Below is a small trained network, with its code and all its weights. Each question gives an input and a target symbol and asks what happens when units are switched off, that is, made to give their printed mean instead of their output.

import numpy as np


def w(rows, s, z=0):
    codes = np.array(rows[::2]) - 128.0
    scale = np.full(codes.shape[1], s)
    scale[-1] = z or s
    return codes * scale


def norm(h):
    return h / np.sqrt((h * h).mean(-1, keepdims=True) + 1e-5)


def f(y):
    return y / 2 * (1 + np.tanh(0.7978845608 * (y + 0.044715 * y**3)))


def softmax(a):
    e = np.exp(a - a.max(-1, keepdims=True))
    return e / e.sum(-1, keepdims=True)


def log_softmax(a):
    a = a - a.max(-1, keepdims=True)
    return a - np.log(np.exp(a).sum(-1, keepdims=True))


def net(x, mask):
    ids = ['βγμξσφψ'.index(c) for c in x.split()]
    T = len(ids)
    res = E[ids] + P[:T]
    u = 0
    for l in range(2):
        q, k, v = (norm(res) @ M[l].T for M in (Q, K, V))
        z = softmax(np.where(np.tri(T) > 0, q @ k.T / 4**0.5, -1e9)) @ v
        res = res + np.where(mask[u], z, O[l][:, -1]) @ O[l][:, :-1]
        u += 1
        y = f(norm(res) @ A[l][:, :-1].T + A[l][:, -1])
        res = res + np.where(mask[u : u + 4], y, B[l][:, -1]) @ B[l][:, :-1]
        u += 4
    return log_softmax(norm(res)[-1] @ U[:, :-1].T + U[:, -1])


Q, K, V, O, A, B = {}, {}, {}, {}, {}, {}
E = w([
[65,56,50,41,116],'β',
[29,237,144,150,187],'γ',
[108,177,139,72,250],'μ',
[250,122,186,69,73],'ξ',
[147,229,152,149,100],'σ',
[136,143,122,138,200],'φ',
[219,74,170,150,79],'ψ',
],0.017)
P = w([
[175,84,99,40,167],'0',
[168,108,84,48,141],'1',
[154,122,218,181,205],'2',
[154,130,62,95,101],'3',
[139,143,179,210,180],'4',
[132,137,63,119,67],'5',
[110,160,157,237,145],'6',
[83,134,84,128,46],'7',
[77,155,166,200,104],'8',
[72,139,111,111,8],'9',
],0.012)
Q[0] = w([
[255,116,114,58,252],'0.h1',
[107,144,175,89,179],'0.h1',
[148,121,71,188,163],'0.h1',
[221,120,61,150,202],'0.h1',
],0.005)
K[0] = w([
[253,212,29,46,117],'0.h1',
[176,174,21,162,181],'0.h1',
[96,95,116,158,148],'0.h1',
[193,164,45,139,132],'0.h1',
],0.0044)
V[0] = w([
[38,134,113,141,48],'0.h1',
[240,5,137,164,219],'0.h1',
[118,67,213,71,130],'0.h1',
[225,111,94,193,198],'0.h1',
],0.0032)
O[0] = w([
[61,189,133,140,52,8],'0.h1',
[253,63,116,153,181,205],'0.h1',
[180,75,100,125,127,135],'0.h1',
[193,98,134,123,174,202],'0.h1',
],0.0045,0.0018)
A[0] = w([
[73,7,82,104,109,2],'0.n1',
[53,173,80,92,226,235],'0.n2',
[177,229,191,96,48,126],'0.n3',
[37,37,124,117,156,53],'0.n4',
],0.011,0.0041)
B[0] = w([
[59,249,99,190,211,153],'0.n1',
[141,114,62,173,138,255],'0.n2',
[162,142,77,178,155,231],'0.n3',
[181,148,175,130,113,142],'0.n4',
],0.014,0.0078)
Q[1] = w([
[173,128,209,206,227],'1.h1',
[113,121,84,81,87],'1.h1',
[126,152,188,184,151],'1.h1',
[79,98,252,64,159],'1.h1',
],0.025)
K[1] = w([
[220,1,108,228,146],'1.h1',
[84,198,137,84,108],'1.h1',
[160,50,115,158,171],'1.h1',
[174,54,157,5,203],'1.h1',
],0.023)
V[1] = w([
[157,60,119,200,75],'1.h1',
[67,94,137,110,89],'1.h1',
[200,171,172,95,86],'1.h1',
[150,253,119,111,92],'1.h1',
],0.034)
O[1] = w([
[162,187,250,152,131,190],'1.h1',
[129,104,196,147,38,5],'1.h1',
[174,23,138,105,220,109],'1.h1',
[203,87,48,185,170,171],'1.h1',
],0.025,0.024)
A[1] = w([
[88,165,208,132,152,153],'1.n1',
[92,90,254,135,155,114],'1.n2',
[187,72,168,95,140,95],'1.n3',
[108,27,46,102,57,1],'1.n4',
],0.041,0.0024)
B[1] = w([
[113,94,133,122,216,241],'1.n1',
[151,136,175,255,74,250],'1.n2',
[128,162,113,43,66,179],'1.n3',
[14,26,178,115,133,158],'1.n4',
],0.042,0.022)
U = w([
[65,14,86,137,98,213],'β',
[141,225,42,193,23,76],'γ',
[115,189,114,80,151,74],'μ',
[200,139,142,21,106,247],'ξ',
[254,78,16,162,194,117],'σ',
[69,203,172,66,254,3],'φ',
[180,107,223,221,126,176],'ψ',
],0.007,0.0028)

Each question gives the input, a string of symbols that net reads in full, and the target symbol t.
The units are the heads (4 rows each of Q, K, V and O) and the neurons (one row each of A and B). Each row of codes is followed by its name. A weight is (code - 128) times the scale printed after its matrix; where a second scale follows, it is the last column's (O, A, B and U).
mask holds one flag per unit, layer by layer, with each layer's heads first. A switched-off unit (its flag False) gives its mean, the last column of its rows in O or B, instead of its output. The means were averaged over made-up inputs and are rounded, as every weight is.
A unit's drop is (log p(t) with every unit on - log p(t) with that unit switched off) / (log p(t) with every unit on - log p(t) with every unit switched off).
The circuit of an input: a set's keep is (log p(t) with only the set's units on - log p(t) with every unit switched off) / (log p(t) with every unit on - log p(t) with every unit switched off). Starting from all 10 units, units are removed one at a time, each time the one whose removal leaves the highest keep (on an exact tie, the one counted first), for as long as the keep stays at least 0.8.
units of the circuit, in order: the units of the circuit, biggest drop first
most important unit: the unit with the biggest drop
top k neurons: the k neurons with the biggest drops, biggest first
top k neurons in layer l: the k neurons of layer l with the biggest drops, biggest first
input σ γ μ φ β φ, target β: units of the circuit, in order -> [1.h1 0.n1 1.n4]
input σ φ β ψ ψ ψ, target β: most important unit -> 1.h1
input σ ψ σ ψ ψ φ ψ β ψ ψ, target β: units of the circuit, in order -> [0.n1 1.h1 1.n4]
input ψ σ μ ψ γ μ, target γ: units of the circuit, in order -> [1.h1 1.n1]
input μ ψ ξ φ, target φ: units of the circuit, in order -> [1.h1 1.n2 0.n1]
input μ σ γ, target σ: top 2 neurons in layer 0 -> [0.n3 0.n2]
input σ φ σ γ β ψ φ γ β, target φ: top 2 neurons -> [0.n1 0.n4]
input μ ψ β ψ γ σ γ ψ γ ξ, target γ: units of the circuit, in order -> [1.h1 1.n1]
input φ ξ φ ξ, target ξ: top 2 neurons in layer 1 -> [1.n3 1.n1]
input γ σ β, target σ: top 3 neurons in layer 0 -> [0.n3 0.n1 0.n4]
input ψ ψ γ β γ φ σ σ ψ ψ, target σ: top 2 neurons -> [0.n3 1.n2]
input σ γ ψ σ β φ ψ β μ σ, target σ: top 2 neurons -> [0.n3 1.n2]
input γ σ ξ σ ξ, target ξ: units of the circuit, in order -> [1.h1 1.n3 0.n1]
input ξ μ β ψ σ ξ ψ μ ψ ψ, target σ: most important unit -> 1.h1
input σ γ ψ μ, target γ: units of the circuit, in order -> [0.n2 1.h1]
input ψ μ ψ γ φ β γ, target φ: top 4 neurons -> [0.n2 1.n2 0.n3 1.n1]
input φ ψ σ σ μ ψ μ σ γ, target σ: top 3 neurons in layer 0 -> [0.n2 0.n3 0.n1]
input ψ ξ γ ψ σ σ φ, target φ: units of the circuit, in order -> [0.n2 1.h1 1.n2]
input ψ ψ φ σ σ γ β, target σ: top 4 neurons -> [0.n3 0.n1 0.n2 0.n4]
input μ ψ γ ψ ψ φ β σ ψ φ, target σ: most important unit -> 0.n2
input ξ ψ ψ β, target β: units of the circuit, in order -> [1.h1 0.n1 1.n4]
input ψ σ σ ξ, target σ: top 2 neurons -> [0.n3 1.n1]
input σ σ β ψ ξ μ ξ μ, target β: top 3 neurons -> [0.n1 1.n4 0.n3]
